Below is a small trained network, with its code and all its weights. Each question gives an input and a target symbol and asks what happens when units are switched off, that is, made to give their printed mean instead of their output.

import numpy as np


def w(rows, s, z=0):
    codes = np.array(rows[::2]) - 128.0
    scale = np.full(codes.shape[1], s)
    scale[-1] = z or s
    return codes * scale


def f(y):
    return np.maximum(y, 0)


def softmax(a):
    e = np.exp(a - a.max(-1, keepdims=True))
    return e / e.sum(-1, keepdims=True)


def log_softmax(a):
    a = a - a.max(-1, keepdims=True)
    return a - np.log(np.exp(a).sum(-1, keepdims=True))


def net(x, mask):
    ids = ['εζημξπσφψ'.index(c) for c in x.split()]
    T = len(ids)
    res = E[ids] + P[:T]
    r = res
    for j in range(2):
        rows = slice(2 * j, 2 * j + 2)
        q, k, v = (r @ M[0][rows].T for M in (Q, K, V))
        z = softmax(np.where(np.tri(T) > 0, q @ k.T / 2**0.5, -1e9)) @ v
        o = O[0][rows]
        res = res + np.where(mask[j], z, o[:, -1]) @ o[:, :-1]
    y = f(res @ A[0][:, :-1].T + A[0][:, -1])
    res = res + np.where(mask[2:10], y, B[0][:, -1]) @ B[0][:, :-1]
    return log_softmax(res[-1] @ U[:, :-1].T + U[:, -1])


Q, K, V, O, A, B = {}, {}, {}, {}, {}, {}
E = w([
[167,91,124,108,252,176],'ε',
[141,142,121,93,85,116],'ζ',
[180,115,193,199,129,147],'η',
[124,173,87,65,202,145],'μ',
[172,156,141,114,145,111],'ξ',
[144,104,117,149,61,134],'π',
[98,138,158,172,167,126],'σ',
[101,68,114,225,99,156],'φ',
[108,98,145,132,103,222],'ψ',
],0.02)
P = w([
[150,96,140,43,134,90],'0',
[128,184,179,186,107,139],'1',
[108,195,165,145,95,197],'2',
[86,106,118,27,173,163],'3',
[133,176,141,143,161,173],'4',
[129,174,165,128,2,149],'5',
],0.012)
Q[0] = w([
[94,154,78,146,78,162],'h1',
[119,182,217,130,110,183],'h1',
[96,160,48,115,167,111],'h2',
[2,81,105,113,61,86],'h2',
],0.0095)
K[0] = w([
[56,1,205,71,61,61],'h1',
[163,74,107,30,127,65],'h1',
[198,227,100,14,109,173],'h2',
[209,9,224,94,60,88],'h2',
],0.0064)
V[0] = w([
[190,60,58,39,131,152],'h1',
[136,9,2,122,2,155],'h1',
[66,25,114,129,74,80],'h2',
[139,117,148,45,185,108],'h2',
],0.0071)
O[0] = w([
[250,81,62,237,211,182,166],'h1',
[163,222,75,123,255,157,1],'h1',
[80,75,74,127,225,103,25],'h2',
[82,51,27,155,118,176,157],'h2',
],0.0077,0.0048)
A[0] = w([
[89,59,103,133,111,48,148],'n1',
[70,180,102,139,133,137,192],'n2',
[46,96,116,147,199,57,157],'n3',
[75,2,107,113,52,117,188],'n4',
[144,129,155,169,44,143,90],'n5',
[73,12,139,92,99,84,252],'n6',
[109,130,21,68,114,141,10],'n7',
[187,179,129,189,132,137,101],'n8',
],0.0084,0.0029)
B[0] = w([
[167,152,136,108,127,191,164],'n1',
[171,153,146,114,133,74,167],'n2',
[158,194,166,108,97,206,155],'n3',
[138,171,154,88,166,148,254],'n4',
[11,91,122,124,60,126,250],'n5',
[133,166,150,88,150,163,237],'n6',
[51,91,120,108,149,165,162],'n7',
[178,122,106,110,118,147,203],'n8',
],0.012,0.0072)
U = w([
[199,102,68,126,85,158,92],'ε',
[160,212,110,187,151,195,65],'ζ',
[2,100,82,78,175,188,40],'η',
[115,92,129,177,105,210,244],'μ',
[110,91,114,100,108,154,59],'ξ',
[252,204,153,97,116,140,182],'π',
[37,161,173,110,107,130,225],'σ',
[135,214,229,106,199,172,77],'φ',
[201,122,183,120,142,150,1],'ψ',
],0.0071,0.0028)

Each question gives the input, a string of symbols that net reads in full, and the target symbol t.
The units are the heads (2 rows each of Q, K, V and O) and the neurons (one row each of A and B). Each row of codes is followed by its name. A weight is (code - 128) times the scale printed after its matrix; where a second scale follows, it is the last column's (O, A, B and U).
mask holds one flag per unit, heads first, then neurons. A switched-off unit (its flag False) gives its mean, the last column of its rows in O or B, instead of its output. The means were averaged over made-up inputs and are rounded, as every weight is.
A unit's drop is (log p(t) with every unit on - log p(t) with that unit switched off) / (log p(t) with every unit on - log p(t) with every unit switched off).
The circuit of an input: a set's keep is (log p(t) with only the set's units on - log p(t) with every unit switched off) / (log p(t) with every unit on - log p(t) with every unit switched off). Starting from all 10 units, units are removed one at a time, each time the one whose removal leaves the highest keep (on an exact tie, the one counted first), for as long as the keep stays at least 0.8.
circuit, biggest first: the units of the circuit, biggest drop first
unit that matters most: the unit with the biggest drop
k most important neurons: the k neurons with the biggest drops, biggest first
which heads matter: for each layer, one digit per head in row order, 1 if its drop is at least 0.15 and else 0, layers parted by /
drop of u: that unit's drop, to one decimal
input π σ σ π π π, target π: circuit, biggest first	(h1)
input μ σ σ, target μ: which heads matter	10
input μ σ π σ ε η, target μ: circuit, biggest first	(n5 h1)
input π σ μ, target π: circuit, biggest first	(h1 n5 h2 n8)
input σ μ μ, target σ: which heads matter	11
input π σ μ μ η, target μ: which heads matter	00
input μ σ μ, target μ: circuit, biggest first	(h1 h2 n4)
input π σ ζ, target π: circuit, biggest first	(h1 n5 n8)
input σ σ ψ ξ σ ξ, target σ: circuit, biggest first	(n5 h1)
input μ ψ ε, target μ: circuit, biggest first	(h2 h1)
input σ μ ζ σ σ ε, target σ: circuit, biggest first	(h1 h2 n5)
input σ σ ζ ζ, target φ: circuit, biggest first	(n5 n4 n6 h1)
input π φ σ, target π: circuit, biggest first	(h1 n8 n5 n2)
input σ σ ε ξ ξ π, target σ: circuit, biggest first	(n5)
input σ η ζ, target σ: circuit, biggest first	(h1 n5)
input ζ μ ζ μ σ, target μ: 2 most important neurons	(n4 n6)
input σ σ π ζ, target φ: 4 most important neurons	(n5 n6 n4 n1)
input π ε ψ, target π: 3 most important neurons	(n5 n8 n2)
input σ σ π π, target φ: 2 most important neurons	(n5 n4)
input π σ ξ, target π: unit that matters most	h1
input σ σ σ π, target φ: 3 most important neurons	(n4 n6 n1)
input σ σ π σ φ, target σ: 2 most important neurons	(n5 n8)
input μ σ ζ, target μ: drop of n4	0.1
input σ σ π, target σ: drop of n5	0.3
